Below are the code and all the weights of a small trained network. Each question names an input and a class and asks about switching units off, where a switched-off unit gives its printed mean instead of its output.

import numpy as np


def w(rows, s, z=0):
    codes = np.array(rows[::2]) - 128.0
    scale = np.full(codes.shape[1], s)
    scale[-1] = z or s
    return codes * scale


def norm(h):
    return h / np.sqrt((h * h).mean(-1, keepdims=True) + 1e-5)


def f(y):
    return np.maximum(y, 0)


def log_softmax(a):
    a = a - a.max(-1, keepdims=True)
    return a - np.log(np.exp(a).sum(-1, keepdims=True))


def net(x, mask):
    res = np.array(x, float).reshape(1, 3) / 4 @ E
    u = 0
    for l in range(2):
        y = f(norm(res) @ A[l][:, :-1].T + A[l][:, -1])
        res = res + np.where(mask[u : u + 4], y, B[l][:, -1]) @ B[l][:, :-1]
        u += 4
    return log_softmax(norm(res)[-1] @ U[:, :-1].T + U[:, -1])


A, B = {}, {}
E = w([
[93,3,167,52,169],'x0',
[149,131,85,234,44],'x1',
[108,72,251,144,104],'x2',
],0.00049)
A[0] = w([
[146,223,65,131,129,36],'L0N0',
[104,40,118,1,214,254],'L0N1',
[105,58,109,183,132,251],'L0N2',
[137,161,169,183,123,66],'L0N3',
],0.0031,0.00077)
B[0] = w([
[194,74,54,102,74,179],'L0N0',
[52,5,183,19,245,252],'L0N1',
[125,97,86,59,146,180],'L0N2',
[109,114,166,114,162,156],'L0N3',
],0.0031,0.0034)
A[1] = w([
[85,30,128,158,61,124],'L1N0',
[23,108,205,187,127,7],'L1N1',
[134,146,116,214,31,12],'L1N2',
[64,70,2,128,121,134],'L1N3',
],0.0024,0.0014)
B[1] = w([
[118,95,124,24,206,213],'L1N0',
[114,196,88,216,80,146],'L1N1',
[59,46,156,4,247,164],'L1N2',
[101,220,231,219,128,255],'L1N3',
],0.0024,0.0016)
U = w([
[57,231,242,237,95,1],'0',
[253,230,22,208,24,154],'1',
[33,31,247,23,248,255],'2',
],0.0038,0.0031)

Each question gives the input, the list of numbers given to net, and the class t.
The units are the neurons (one row each of A and B). Each row of codes is followed by its name. A weight is (code - 128) times the scale printed after its matrix; where a second scale follows, it is the last column's (A, B and U).
mask holds one flag per neuron, layer by layer. A switched-off neuron (its flag False) gives its mean, the last column of its row in B, instead of its output. The means were averaged over made-up inputs and are rounded, as every weight is.
A unit's drop is (log p(t) with every unit on - log p(t) with that unit switched off) / (log p(t) with every unit on - log p(t) with every unit switched off).
The circuit of an input: a set's keep is (log p(t) with only the set's units on - log p(t) with every unit switched off) / (log p(t) with every unit on - log p(t) with every unit switched off). Starting from all 8 units, units are removed one at a time, each time the one whose removal leaves the highest keep (on an exact tie, the one counted first), for as long as the keep stays at least 0.8.
units of the circuit, in order: the units of the circuit, biggest drop first
unit that matters most: the unit with the biggest drop
top k neurons: the k neurons with the biggest drops, biggest first
top k neurons in layer l: the k neurons of layer l with the biggest drops, biggest first
drop when u is switched off: that unit's drop, to one decimal
input [3,7,-2], class 0: units of the circuit, in order -> [L0N1 L1N3]
input [-2,0,5], class 0: top 2 neurons -> [L0N0 L0N1]
input [-4,-2,5], class 0: unit that matters most -> L0N1
input [-4,-2,8], class 0: top 4 neurons -> [L0N1 L0N0 L1N1 L0N2]
input [-4,-3,6], class 0: top 3 neurons in layer 0 -> [L0N1 L0N0 L0N2]
input [-6,-6,6], class 0: top 2 neurons in layer 1 -> [L1N1 L1N0]
input [-5,-4,5], class 0: top 3 neurons -> [L0N1 L0N0 L0N2]
input [-3,0,4], class 0: units of the circuit, in order -> [L0N0 L0N1 L1N1]
input [-7,-2,2], class 1: top 3 neurons -> [L0N1 L0N0 L1N0]
input [-7,5,8], class 0: top 2 neurons -> [L0N0 L0N3]
input [-7,-8,8], class 0: top 2 neurons in layer 1 -> [L1N1 L1N0]
input [-3,2,5], class 0: top 2 neurons in layer 1 -> [L1N1 L1N2]
input [2,5,0], class 0: top 2 neurons in layer 1 -> [L1N3 L1N2]
input [-8,3,-2], class 1: top neuron -> [L0N1]
input [1,2,-5], class 1: drop when L1N2 is switched off -> 0.0
input [-5,1,0], class 1: drop when L0N0 is switched off -> 0.8
input [-5,-7,-6], class 1: drop when L0N3 is switched off -> 0.1
